Here is a tiny trained network, its code and every weight. The questions are about switching its units off for an input and a class, where a switched-off unit gives its printed mean instead of its output.

import numpy as np


def w(rows, s, z=0):
    codes = np.array(rows[::2]) - 128.0
    scale = np.full(codes.shape[1], s)
    scale[-1] = z or s
    return codes * scale


def f(y):
    return y / 2 * (1 + np.tanh(0.7978845608 * (y + 0.044715 * y**3)))


def log_softmax(a):
    a = a - a.max(-1, keepdims=True)
    return a - np.log(np.exp(a).sum(-1, keepdims=True))


def net(x, mask):
    res = np.array(x, float).reshape(1, 5) / 4 @ E
    y = f(res @ A[0][:, :-1].T + A[0][:, -1])
    res = res + np.where(mask, y, B[0][:, -1]) @ B[0][:, :-1]
    return log_softmax(res[-1] @ U[:, :-1].T + U[:, -1])


A, B = {}, {}
E = w([
[121,173,35,177,219,198,92,78,120,80,101,99],'x0',
[68,155,133,74,143,158,160,180,90,181,28,126],'x1',
[123,142,143,135,133,140,124,126,143,141,129,99],'x2',
[144,95,131,201,36,227,145,120,94,181,142,150],'x3',
[99,2,107,130,155,106,159,84,126,183,142,80],'x4',
],0.0079)
A[0] = w([
[148,223,161,101,80,159,106,172,183,76,128,188,83],'n1',
[47,61,83,116,127,91,181,92,115,169,151,64,111],'n2',
[159,126,217,50,33,46,189,163,172,188,173,148,78],'n3',
[131,158,180,73,234,47,153,124,164,104,138,108,29],'n4',
[160,179,131,139,108,104,80,186,93,96,71,201,210],'n5',
[146,122,106,42,204,38,85,159,174,71,90,91,71],'n6',
[254,79,103,145,94,111,54,101,228,76,241,109,81],'n7',
[129,126,133,171,105,196,171,148,77,177,57,139,254],'n8',
],0.0055,0.0024)
B[0] = w([
[96,80,138,197,228,57,95,157,166,237,138,189,174],'n1',
[70,75,157,207,203,95,113,197,195,188,68,196,186],'n2',
[73,170,22,116,84,65,48,62,61,106,192,42,234],'n3',
[191,193,206,217,68,220,179,147,46,130,159,141,199],'n4',
[31,139,145,132,179,49,160,90,153,121,114,181,173],'n5',
[244,150,127,157,41,146,239,122,29,122,177,152,224],'n6',
[132,101,226,8,125,179,118,223,185,1,39,139,254],'n7',
[168,139,179,62,90,208,165,95,123,74,158,87,179],'n8',
],0.0055,0.0061)
U = w([
[106,143,128,114,118,152,167,113,160,113,130,122,253],'0',
[225,146,193,228,63,206,198,124,36,133,159,130,43],'1',
[108,122,196,41,133,173,106,206,170,98,22,99,119],'2',
[78,175,18,161,127,123,2,55,73,111,165,41,104],'3',
[69,105,175,241,202,92,95,173,217,206,97,192,71],'4',
],0.006,0.0036)

Each question gives the input, the list of numbers given to net, and the class t.
The units are the neurons (one row each of A and B). Each row of codes is followed by its name. A weight is (code - 128) times the scale printed after its matrix; where a second scale follows, it is the last column's (A, B and U).
mask holds one flag per neuron, in row order. A switched-off neuron (its flag False) gives its mean, the last column of its row in B, instead of its output. The means were averaged over made-up inputs and are rounded, as every weight is.
A unit's drop is (log p(t) with every unit on - log p(t) with that unit switched off) / (log p(t) with every unit on - log p(t) with every unit switched off).
The circuit of an input: a set's keep is (log p(t) with only the set's units on - log p(t) with every unit switched off) / (log p(t) with every unit on - log p(t) with every unit switched off). Starting from all 8 units, units are removed one at a time, each time the one whose removal leaves the highest keep (on an exact tie, the one counted first), for as long as the keep stays at least 0.8.
circuit, biggest first: the units of the circuit, biggest drop first
most important unit: the unit with the biggest drop
top k neurons: the k neurons with the biggest drops, biggest first
drop of u: that unit's drop, to one decimal
input [-7,-2,-5,5,-3], class 3: circuit, biggest first : [n3 n6]
input [2,-4,3,0,-8], class 4: most important unit : n1
input [-2,-1,-7,5,-8], class 4: circuit, biggest first : [n1 n5]
input [4,-1,-1,-8,2], class 1: circuit, biggest first : [n6 n4]
input [-6,5,-4,5,-7], class 4: top 2 neurons : [n1 n5]
input [2,-3,-2,-8,4], class 1: circuit, biggest first : [n6 n4]
input [3,-2,2,-3,-6], class 4: circuit, biggest first : [n1 n3]
input [-6,2,3,-1,1], class 3: circuit, biggest first : [n3 n7]
input [-7,-5,6,-7,-4], class 1: top 2 neurons : [n4 n6]
input [5,-8,-7,-7,-5], class 2: top 3 neurons : [n7 n3 n5]
input [7,7,3,-1,8], class 4: top 3 neurons : [n2 n7 n3]
input [-2,2,2,-4,-7], class 4: top 4 neurons : [n1 n5 n7 n8]
input [-6,-8,-4,-1,-2], class 2: top 2 neurons : [n7 n6]
input [-8,7,6,6,7], class 3: most important unit : n3
input [6,3,-2,-6,3], class 1: top 3 neurons : [n6 n4 n3]
input [-1,-6,3,-7,-4], class 1: top 3 neurons : [n6 n4 n2]
input [-1,-6,8,8,-5], class 0: top 4 neurons : [n6 n4 n7 n1]
input [-6,-7,-8,3,-6], class 0: top 2 neurons : [n3 n7]
input [2,-7,-2,4,5], class 2: circuit, biggest first : [n7 n6]
input [-7,4,-4,-5,5], class 3: circuit, biggest first : [n3]
input [-6,5,4,4,1], class 3: circuit, biggest first : [n3 n7]
input [-3,-8,5,7,-3], class 2: top 3 neurons : [n7 n6 n4]
input [-8,6,-1,-5,-7], class 3: top 3 neurons : [n3 n7 n2]
input [4,-3,-3,-3,6], class 4: top 2 neurons : [n2 n3]
input [1,2,0,-7,0], class 1: drop of n4 : 0.2
